Here is a tiny trained network, its code and every weight. The questions are about switching its units off for an input and a class, where a switched-off unit gives its printed mean instead of its output.

import numpy as np


def w(rows, s, z=0):
    codes = np.array(rows[::2]) - 128.0
    scale = np.full(codes.shape[1], s)
    scale[-1] = z or s
    return codes * scale


def f(y):
    return np.maximum(y, 0)


def log_softmax(a):
    a = a - a.max(-1, keepdims=True)
    return a - np.log(np.exp(a).sum(-1, keepdims=True))


def net(x, mask):
    res = np.array(x, float).reshape(1, 6) / 4 @ E
    y = f(res @ A[0][:, :-1].T + A[0][:, -1])
    res = res + np.where(mask, y, B[0][:, -1]) @ B[0][:, :-1]
    return log_softmax(res[-1] @ U[:, :-1].T + U[:, -1])


A, B = {}, {}
E = w([
[129,132,124,138,127,131,127,132,127,122],'x0',
[40,120,66,81,211,221,21,117,201,80],'x1',
[226,52,54,162,196,45,8,82,52,76],'x2',
[208,253,172,81,236,95,185,67,202,16],'x3',
[43,73,218,219,223,170,183,15,48,105],'x4',
[69,38,11,62,53,80,231,51,146,10],'x5',
],0.0043)
A[0] = w([
[185,90,102,171,196,80,42,93,84,114,39],'n1',
[191,138,60,66,73,88,93,190,178,118,75],'n2',
[86,190,168,100,118,183,200,151,197,148,223],'n3',
[86,134,90,86,181,190,60,127,182,104,37],'n4',
[176,216,228,181,232,200,35,187,132,197,163],'n5',
[74,71,14,31,92,64,239,23,162,3,126],'n6',
[201,78,70,137,169,56,41,94,87,85,14],'n7',
[211,106,84,136,185,79,49,101,96,74,80],'n8',
[181,145,46,58,62,100,65,202,187,140,76],'n9',
[66,78,180,208,202,157,181,29,67,100,68],'n10',
[171,161,73,58,68,116,100,193,193,130,190],'n11',
[187,138,137,121,52,40,220,131,95,131,150],'n12',
[204,153,176,146,56,44,207,161,79,171,50],'n13',
[70,171,160,77,87,190,226,163,190,148,125],'n14',
[174,207,145,65,195,110,194,72,208,43,151],'n15',
[157,156,86,68,73,109,113,198,181,142,9],'n16',
[47,75,176,211,200,188,176,32,68,109,48],'n17',
[71,130,99,93,171,190,76,132,180,101,5],'n18',
[60,123,86,83,193,202,77,94,170,73,131],'n19',
[60,159,176,109,86,206,200,180,178,185,34],'n20',
[195,171,67,48,67,88,97,204,195,134,55],'n21',
[216,145,179,167,61,38,215,139,70,159,90],'n22',
[211,222,163,78,194,81,184,85,193,66,94],'n23',
[79,120,87,79,163,186,59,145,174,111,33],'n24',
[76,121,86,85,171,186,68,124,185,98,75],'n25',
[46,36,29,82,52,112,209,71,144,46,202],'n26',
[62,182,168,85,112,195,202,144,195,146,40],'n27',
[49,21,77,170,20,150,107,197,64,221,133],'n28',
[209,158,172,150,72,25,211,130,73,140,61],'n29',
[205,213,155,85,206,86,172,88,184,62,67],'n30',
[81,143,82,60,158,181,44,160,195,115,86],'n31',
[61,171,178,100,111,199,205,135,193,143,41],'n32',
[196,228,179,92,218,105,171,75,195,55,110],'n33',
],0.0046,0.003)
B[0] = w([
[226,157,67,209,34,38,118,14,53,26,174],'n1',
[70,189,201,62,194,52,191,51,61,133,169],'n2',
[197,149,77,170,64,99,96,42,83,44,221],'n3',
[150,47,99,197,217,227,238,74,194,131,160],'n4',
[197,229,243,189,121,55,54,211,246,212,240],'n5',
[224,251,243,210,139,49,35,246,243,228,252],'n6',
[233,146,35,236,23,52,114,11,41,8,172],'n7',
[217,145,67,205,37,64,112,16,61,35,178],'n8',
[60,157,205,53,211,58,214,25,44,127,180],'n9',
[45,200,209,26,216,40,211,64,37,130,207],'n10',
[65,173,196,69,186,90,185,47,87,121,196],'n11',
[147,93,148,164,204,232,182,112,224,120,195],'n12',
[139,30,67,207,232,253,229,70,218,103,178],'n13',
[215,168,56,199,61,66,91,39,65,35,206],'n14',
[52,39,107,54,42,134,54,132,127,213,212],'n15',
[70,193,198,59,234,39,239,37,21,113,155],'n16',
[36,212,216,17,225,24,212,68,27,127,207],'n17',
[160,23,62,215,223,233,240,81,203,126,151],'n18',
[149,94,133,184,195,197,195,87,205,122,193],'n19',
[224,117,46,213,26,37,81,19,41,32,182],'n20',
[71,184,212,55,220,51,215,45,46,136,177],'n21',
[123,33,86,184,217,249,207,92,222,118,190],'n22',
[49,17,90,59,44,146,73,122,124,218,195],'n23',
[149,33,94,193,206,212,211,61,214,148,156],'n24',
[151,81,109,182,194,195,198,85,192,143,167],'n25',
[187,224,231,174,125,70,42,231,235,216,254],'n26',
[228,161,34,211,57,49,119,22,36,26,179],'n27',
[48,18,111,62,17,133,41,84,131,226,231],'n28',
[130,49,97,203,217,253,214,100,228,124,179],'n29',
[48,18,89,65,35,135,69,117,121,222,185],'n30',
[138,54,117,191,196,201,217,46,197,121,171],'n31',
[227,170,35,210,53,40,113,26,44,21,179],'n32',
[52,18,81,56,31,133,60,109,117,211,202],'n33',
],0.0042,0.0061)
U = w([
[236,164,11,207,43,72,112,77,16,4,24],'0',
[18,211,214,21,242,69,228,101,15,121,26],'1',
[146,34,65,202,240,251,236,124,230,120,50],'2',
[211,243,230,186,124,73,28,222,237,210,23],'3',
[14,3,57,40,13,153,30,138,93,224,62],'4',
[141,154,143,133,126,135,103,129,132,117,253],'5',
[103,205,64,52,129,207,107,247,80,47,162],'6',
],0.0065,0.0062)

Each question gives the input, the list of numbers given to net, and the class t.
The units are the neurons (one row each of A and B). Each row of codes is followed by its name. A weight is (code - 128) times the scale printed after its matrix; where a second scale follows, it is the last column's (A, B and U).
mask holds one flag per neuron, in row order. A switched-off neuron (its flag False) gives its mean, the last column of its row in B, instead of its output. The means were averaged over made-up inputs and are rounded, as every weight is.
A unit's drop is (log p(t) with every unit on - log p(t) with that unit switched off) / (log p(t) with every unit on - log p(t) with every unit switched off).
The circuit of an input: a set's keep is (log p(t) with only the set's units on - log p(t) with every unit switched off) / (log p(t) with every unit on - log p(t) with every unit switched off). Starting from the 12 units with the biggest drops (on a tie, the unit counted first), units are removed one at a time, each time the one whose removal leaves the highest keep (on an exact tie, the one counted first), for as long as the keep stays at least 0.8.
circuit, biggest first: the units of the circuit, biggest drop first
unit that matters most: the unit with the biggest drop
k most important neurons: the k neurons with the biggest drops, biggest first
drop when u is switched off: that unit's drop, to one decimal
input [-6,5,-7,-1,6,4], class 0: circuit, biggest first	n32, n27
input [-5,-8,4,3,8,3], class 1: circuit, biggest first	n10
input [0,-4,-2,1,4,5], class 3: circuit, biggest first	n6, n26
input [-5,8,-8,-5,-5,-8], class 0: circuit, biggest first	n20, n27, n32
input [-7,-8,2,7,3,4], class 2: circuit, biggest first	n29, n22
input [-3,-8,-5,-6,2,1], class 2: circuit, biggest first	n13, n22
input [-1,-3,1,2,6,-4], class 1: circuit, biggest first	n10, n17
input [3,-5,-2,3,1,5], class 2: circuit, biggest first	n29, n12
input [4,-7,1,8,-7,-1], class 4: circuit, biggest first	n23, n30
input [-3,7,-2,7,-1,3], class 2: circuit, biggest first	n19, n4
input [4,7,-7,8,2,1], class 4: circuit, biggest first	n15, n33
input [-7,3,5,3,5,8], class 3: 2 most important neurons	n6, n26
input [0,4,0,2,6,1], class 1: 2 most important neurons	n17, n10
input [2,2,-8,-3,1,-7], class 0: unit that matters most	n20
input [2,0,6,2,0,-5], class 0: 2 most important neurons	n6, n26
input [-7,-7,-7,7,4,2], class 0: drop when n14 is switched off	0.4
input [0,0,-4,-3,1,7], class 3: drop when n6 is switched off	0.2
input [0,-7,3,-1,-5,3], class 2: drop when n29 is switched off	0.1
input [8,-8,6,4,8,-2], class 1: drop when n32 is switched off	0.1
input [-5,6,5,-8,8,1], class 1: unit that matters most	n17
